Known rows, with every step that occurs
gimiz -> togav -> peme -> mobu -> nido -> zagep -> femigof -> pudo: [ -36 -241   -8   41  361 -210 -352 -122    3 -160 -200  281  210 -143
  131  150  -39   20  -12 -578  172  454  274  303   62   95   38   74
 -291  -66 -229  413  -77 -128 -317  144 -405  185  -10  313 -548  359
  -54  183 -108]
gimiz -> zagep -> femigof -> peme -> togav -> pudo -> firif: [   5 -151  -23  308  350 -533 -264 -437  172   96 -147  193 -222 -284
  143   93   92  -84   -9 -500  156  243  134   75   66  -13  170  -21
  -69  142  180  145 -178   28  -33  155   91    4  -81   40 -411   30
 -236  199  490]
sofeg -> togav -> peme -> zagep -> femigof -> pudo: [  66 -206  -82  272  693 -241 -246 -120  -47 -258 -128  367  107 -109
  -85  -83   29  -38   64 -400  146  234  198  245  -26  175  113   38
  -86  109 -222  422  -43 -125 -226  141 -416   75 -382  160 -714   49
 -191  343  108]
sofeg -> togav -> pudo -> firif -> nido -> zagep: [-123  -48  -77  219  451 -501 -365 -456  197 -315 -159  -74   68 -227
  206  182 -138  -95  -59 -280   31  317  162  249 -264  -12  291  -97
 -151    9  -43   95  -33 -132  -48  247   78  184  252  -81 -473 -196
  -84  123 -157]
firif -> sofeg -> gimiz -> togav -> femigof: [ 251 -330  -48  149  377 -287 -287  -26   93 -241 -174  302  174 -376
 -141 -196  212   51    6 -231 -110  365 -161  338  117 -100  193 -156
 -162   45  164  241 -141  -47 -216  212 -107  -35  -58 -264 -624  163
  -17  -55  272]
firif -> sofeg -> nido -> zagep: [-143 -178  -12   87  662 -602 -124 -253  189 -358 -100  311   98  -77
   88  -11  253  -50   20  -88  -36  497  243  530  -17 -141  333   39
 -224   19   86  378  108  -54 -268  265 -160  117 -106 -171 -624   59
   24  207   27]
peme -> sofeg -> togav -> femigof -> pudo -> mobu -> nido: [ -35  -76  -29  210  678 -189 -318 -220  -97  -52  178  377  253 -497
  176   41  -60 -127 -262 -409   77  254  124  190  177  144  391  373
 -256  104 -146  256  193  -38 -519  515 -302  -82   65 -157 -390   93
   91    4 -248]
gimiz -> firif -> nido -> zagep -> togav -> peme -> mobu -> femigof -> pudo: [-257 -292  122  312  243 -189 -357 -179  332 -332 -221  260  285 -217
  -41  132  -70   73   86 -494  153  345   64  276 -154   10  115   11
 -129  -92 -494  241  -41   96 -248  320 -339   68    3   47 -758   71
 -187  309  -25]
togav -> femigof -> pudo -> firif -> nido -> zagep: [-380 -185 -263  338  232 -421 -317 -260  286 -307 -162  110   72 -284
  238  314  165  -12  -20 -355  146  348  135  359 -122    3  373 -113
 -212   79 -257    2  -58  -29   -8  326  -30   93  160 -113 -582 -187
  -53  -81 -221]
gimiz -> sofeg -> togav -> peme -> zagep: [ 207 -283  -56   71  666 -466 -336 -245   45 -390  -36  392  -48 -220
  -43 -208   86  -64  -44 -193  -40  234  281  394   27   51  142   57
  -58  116 -162  552  -17  -55 -485  279 -278  156 -387 -190 -532  209
 -184  364  304]
mobu -> femigof -> pudo -> togav -> peme: [  -3 -218  -32  240  459 -262 -362 -184  143 -228  199  243   30 -157
    2   -2   53  -82  -97 -385   71  596   86  386   19  -42  217  120
  -80   46 -180  342   61  -23 -171  389 -301   41 -298 -144 -838   17
 -145   -5   59]
mobu -> nido -> firif -> sofeg -> gimiz: [  36 -192    0   19  407 -425 -287 -156  151 -313   43  246  249 -253
 -118  -47   82  -93   32 -246 -189  374  -20  305 -114   45  165  101
  -84  -21  138  275  -60  146  -97  243  -78 -206  -40 -239 -432   85
   92  124  276]
femigof -> togav -> peme -> zagep: [  80 -336  -24  269  295 -430 -445 -175  102 -180   46  326  -80 -138
   64  -66   81  -20  -91 -352   86  493   95  543   38  310  243 -151
 -145  135  -66  351   18 -111 -348  381  -72   78 -429 -124 -664  211
 -209  126  257]
mobu -> peme -> sofeg -> togav -> femigof -> pudo -> firif -> nido -> zagep: [ -83 -117  105  284  519 -283 -446 -335  172 -553 -122   -4  210 -349
  216  -44   -7 -260  -31 -413   42  241   -6  203  118   22  424  120
  -52  264 -253  251  -24  -77 -299  257 -198  -76  288 -157 -451 -213
  -50  150 -243]
firif -> nido -> zagep -> togav -> femigof -> pudo -> mobu -> peme -> sofeg: [ -55 -108  112  261  452 -345 -250 -255  380 -394 -129  100  326 -344
  377   18   65 -138 -227 -514  122  429   -1  304  214   44  548  196
  -71  301 -346  281   91    1 -489  327 -273  -91   78  -98 -499  -41
 -201  106 -410]
mobu -> nido -> zagep -> femigof -> togav -> peme: [ -53 -176   40  287  243 -335 -369  -82  128 -205 -152  232   72  -44
  276 -153   40   49  -92 -469   72  703  210  229  -13    6  220  -53
 -151  187   -3  398   10 -187 -303  123  -62   69 -176  213 -570  278
 -111  249   49]
femigof -> pudo -> mobu -> nido: [-117 -127 -221   50  532 -514 -196 -196   77  102  276  341   82 -331
  212  330   60  -53 -281 -442  239  443  167  360  -73  149  315  288
 -255   -8  -49  148  200   86 -245  519 -192  -95 -111  -64 -483  159
  -57  -58 -107]
zagep -> togav -> femigof -> peme -> mobu: [ -35 -120  -93  362  421 -206  -16   41  146   34  -41  322   31 -440
  139   -4  261   66 -131 -499   39  472  -66  324    2 -101  234  -64
 -155   40 -226  336  -76   33 -383  389 -127  -40 -141 -151 -421  373
 -154  312  149]
gimiz -> firif -> nido -> zagep -> togav: [-166 -252  -86  261  223 -590 -191 -237  378 -283 -223  168  126 -186
   74   79  202  166  -33 -319   45  396   75  302 -292  -93  309 -128
 -170  -36 -214  160  -46   44 -104  251 -151  165   24 -198 -592  142
 -193  159   92]
zagep -> femigof -> pudo -> firif: [-129 -206 -242  331  323 -398  -82 -266  104 -206   42  363  -14 -308
  -19  202  225  -23  137 -544  180  361   72  108 -176  -83  251   50
 -117   66 -142  215  -89  -11   42  241 -111   10 -115   68 -624  108
 -111   29   91]
firif -> nido -> zagep -> femigof -> pudo -> togav: [-147 -140  -81  222  428 -564 -309 -242  142 -301  -47   62  131  -79
  209   83  110   42 -135 -364  121  421  167  292 -133  -39  351  110
 -287   12 -274  224   93  -84  -26  172 -288  239  -64   86 -631  -91
  -80  -12 -266]
femigof -> peme -> mobu -> nido -> firif -> sofeg -> gimiz -> togav: [ 168 -269  158  -15  351 -364 -357 -145  -59  -76   28  186  240 -425
 -168  -73  -46  -65   76 -519  -70  254 -195  353   16  118   20   52
 -199 -142  164  284 -120  157 -359  238 -146 -230  166 -171 -254  234
   85  245  382]
firif -> sofeg -> togav -> peme: [ 166 -185  -50  288  694 -405 -158 -209  152 -383    8  343  107 -219
 -216 -147  201  -86   -8 -165 -126  469   81  446  -82  -79  123  -77
   29   55   38  563   16 -101 -405  298 -211  -76 -408 -262 -635  146
 -157  314  148]
femigof -> peme -> mobu -> nido -> zagep -> togav -> pudo: [-176   49   57   80  390 -252 -268 -120  126   87 -191   25  158 -239
  396  158 -117  -65 -202 -416  146  540  193  306  -75    1  180  143
 -187  -73 -164  390   50   62 -293  327  -87  102  175  118 -294  328
 -106  374   -2]
zagep -> femigof -> peme -> sofeg: [-102  -39   67  326  498 -488 -117 -182  -45  -53  111  338 -131 -299
   -9  -98  440  -57   15 -443   23  395   87  208  119 -177  427  276
 -142  254  -12  454   15  120 -369  270 -171   42 -323  -35 -446  204
 -158  312  261]
zagep -> femigof -> togav -> pudo -> firif -> sofeg -> nido: [-107 -305  138  473  313 -414 -182 -352   28 -176 -257  255   76 -219
   -9 -114  -83 -153  276 -344   -2  474  -58   44 -116 -144  241   88
 -152  123  121  260  -56 -137 -126  337   18   51  106  112 -564   59
  -97  188  137]
firif -> nido -> zagep -> femigof -> peme -> sofeg -> gimiz -> togav -> pudo: [ -75  -14  252  113  326 -369 -491 -200 -102  -48 -361 -134   88 -242
  178 -112    9  -52   75 -399   57  238   -2  180  168  -14  387  257
 -231  160  119  187 -133   42 -228   53 -120  207  156  189 -411  -99
 -165  239   86]
sofeg -> femigof -> peme -> togav -> pudo -> firif -> nido: [-151 -165   -9  323  516 -574 -344 -311   -2  126  -21   51 -232 -205
   53  188   56  -26 -131 -461  -37  259  -98  165 -127   98  123   19
  -73    9  144   -2 -182  -39  -90  411  -34   78  279  -51 -405 -144
 -261  254  157]
peme -> zagep -> togav -> pudo -> mobu -> nido: [  93 -169   -5   12  438 -464 -198 -317  191   38  -91  232  241 -185
  329  111 -207  -99 -291 -426  172  415  165  233  -67  134  309  124
 -180   68 -207  197  116   41 -287  466 -214  125   34  -19 -406  158
 -183  141   58]
pudo -> togav -> femigof -> peme -> mobu -> nido -> firif -> sofeg -> gimiz -> zagep: [  99 -265  214  109  305 -354 -367 -197  140 -158  -68  237  213 -507
  116 -246  -29 -224   23 -341  -99  197  -75  256  143    5  128  136
 -146    2  -42  250  -60  220 -273  203 -101 -309   46 -271 -285   51
  142   46  406]
nido -> zagep -> togav -> pudo -> firif -> sofeg -> femigof: [ -14 -200   70  319  287 -338 -167 -454  324 -540 -350  277  194 -221
   10   17   -2  -23  162 -348  -74  447   46   74 -192 -259  117 -188
   78   21  -43  405  -97 -182 -139   65    2   92  347  -10 -653   57
  -79   74  -34]
togav -> peme -> sofeg -> femigof -> pudo -> firif -> nido: [-297 -269    2  290  396 -402 -319 -364   34 -327   35  326  -19 -245
  -98  187  199 -155  183 -430  -37  234   -6  275  -65   93  260  311
  -44  120 -223  256 -127  -26 -268  463 -416   50    1 -122 -576 -107
 -187   70  -68]
sofeg -> nido -> zagep -> femigof: [-158 -116  -70  125  645 -519  -26 -146   93 -229 -151  324  -21  -20
  230  -37  253   47   35 -317   29  497  310  271  -37 -185  365   81
 -280  121   30  262  -23 -129 -125   83 -187  234 -118  123 -648  103
  -33  276   12]
firif -> sofeg -> nido -> zagep -> femigof -> pudo -> mobu -> peme -> togav: [ 171 -231  131  170  890 -538 -106 -327  145 -321  -63  259  217 -127
  194 -108   38 -157 -129 -495  128  432  114  254  255  110  265  145
  -65  129   85  349  119 -117 -364  151 -270 -123  -38  206 -634   -7
 -141  361 -163]
peme -> zagep -> togav -> femigof -> pudo -> mobu: [  45 -270 -196  280  425 -275 -121 -181  219 -132  -67  429  229 -367
  194  114   30   46 -179 -512  245  307   62  324   61  192  344  -69
 -175   97 -349  165   76  -27 -313  382 -241   12 -122 -106 -634   90
 -138  -16  -79]
pudo -> firif -> sofeg -> gimiz -> togav: [ 350 -389  -65   56  238 -445 -247 -336  109 -356  -32  248  168 -407
 -168 -116  103  -51  159 -414    5  306 -237  279  -59  -68  173 -176
  -80  -39  185  204 -139  -30 -130  222  -59  -78   55 -307 -530  118
  -22  -31  421]

Rows
[ 320 -455   55   61  296 -393 -395 -313  139 -501 -185  270  205 -206
 -293 -175   33  -85  241 -355 -139  254  -28  508   82  268   71 -251
  -17   18   65  331 -243   -9 -264   88 -194  -20 -207 -239 -660   39
  -89  113  428]  nido -> firif -> sofeg -> gimiz -> togav -> peme -> zagep
[-100 -167  138  282   72 -267 -434 -357   42 -153 -151  159  111 -301
  337   92 -274 -108    2 -589  135  496  167   -9  -91   50  177    1
 -265    3 -149  237  -13 -128 -144  235  187  144  308  362 -383  274
   39  106  -76]  peme -> mobu -> nido -> zagep -> femigof -> togav -> pudo -> firif
[ -42 -198  107  110  206 -371 -347 -255  190 -377 -217  123  268 -327
   94 -137  122   30   72 -301  -28  219  -61  225  -74   71  413  162
 -131  -12 -194  201  -60  122 -181  247 -216  114   46 -211 -502   89
  -93  173  176]  peme -> sofeg -> gimiz -> firif -> nido -> zagep -> togav
[-207 -181   51  302  442 -494  -45 -464  166 -387 -399  207  115 -133
  128   -9   60 -201  293 -248   -5  450  249  109  -97 -279  281   49
 -102  105   11  289  -75  -71  -49  134  -20  206  160  184 -616  -68
  -67  239    9]  togav -> pudo -> firif -> sofeg -> nido -> zagep -> femigof
[ 150 -260   88  317  321  -82 -161 -133  153 -201 -101  294  234 -682
  137 -192   88 -221   81 -553  124  285 -225    7  216  149  402  330
   97  179 -205  200  -99  200 -297  346 -194 -314   -7  -88 -628  217
 -224    5   98]  zagep -> togav -> femigof -> pudo -> mobu -> peme -> sofeg -> gimiz -> firif
[-257 -184  -74  262  343  -82 -164 -337  148 -404 -286  258  298 -298
  310   44   42 -105  161 -420   80  367   99  249  114   11  445  146
 -178   77 -274  261  -62 -153 -260  336 -328  158  287 -168 -524   39
   67   94 -150]  peme -> sofeg -> nido -> zagep -> togav -> femigof -> pudo -> firif
[-216  127  230  343  626 -419 -372 -285  -57 -140 -233  -49   52 -201
  148  -87   21  -91  -35 -304    8  255  185  142   30 -103  404  266
 -181  209  -33  363   38  -20 -353  132 -117  189   58  152 -385 -158
 -145  435 -126]  firif -> nido -> zagep -> femigof -> peme -> sofeg -> togav -> pudo
[-118 -190   72  213  442 -117 -155 -277  235 -484 -294  136  269 -267
  380 -101   36 -257  132 -486   85  461    4  192  204  -47  453  204
  -15  243 -254  340 -110 -109 -287  269 -349  -14  297 -123 -520   52
  -64  213  -99]  mobu -> peme -> sofeg -> nido -> zagep -> togav -> femigof -> pudo -> firif
[ -73 -121  359  321  270 -292 -312 -284   80   93 -123   72  184 -528
   66 -169 -138 -118   63 -528  121  189 -269  -41   16  -57  433  403
  -41  148  -67   -8    6  342 -334  433  -86 -128  148  -63 -496 -156
 -285  302  289]  zagep -> togav -> pudo -> mobu -> femigof -> peme -> sofeg -> gimiz -> firif -> nido
[-138 -282  318  333  390 -212 -467 -301   52 -351  129  358   34 -143
 -103 -176  -52  -93  172 -466 -213  527   34  364  191  113  346  184
 -184  211   89  321  -64 -108 -489  376 -153   -5 -120 -233 -665   30
   36  238  145]  mobu -> femigof -> togav -> peme -> sofeg -> nido -> firif
[  77  -24   76  129  660 -476 -297 -427  144 -230  -73  161  293 -297
  209   32 -219 -158 -244 -217   48  433  276  250  -52  -31  239   72
 -132   12   83  348  252  -73 -406  265   30  -12  156    5 -456    9
   17  132 -232]  firif -> sofeg -> togav -> pudo -> mobu -> nido -> zagep
[-215 -139 -214  347  442 -302 -354 -259  183 -367 -167   84  173 -320
  187  163  -24    8  -41 -368  114  230   81  265 -161   33  295 -156
 -199   30 -204   34  -32 -172  -92  237  -77   45  267 -134 -541 -233
   22   45 -256]  sofeg -> togav -> femigof -> pudo -> firif -> nido -> zagep
[  -2 -141  226  271  229 -269 -506 -147   37 -390 -178   90  160 -173
  191 -309   48  -33   68 -412  -37  411  -26  262  138  171  405  150
 -140  241  -46  325  -51 -116 -344  127 -103   74 -243  134 -551    3
 -139  261   15]  firif -> nido -> zagep -> femigof -> togav -> peme -> sofeg -> gimiz
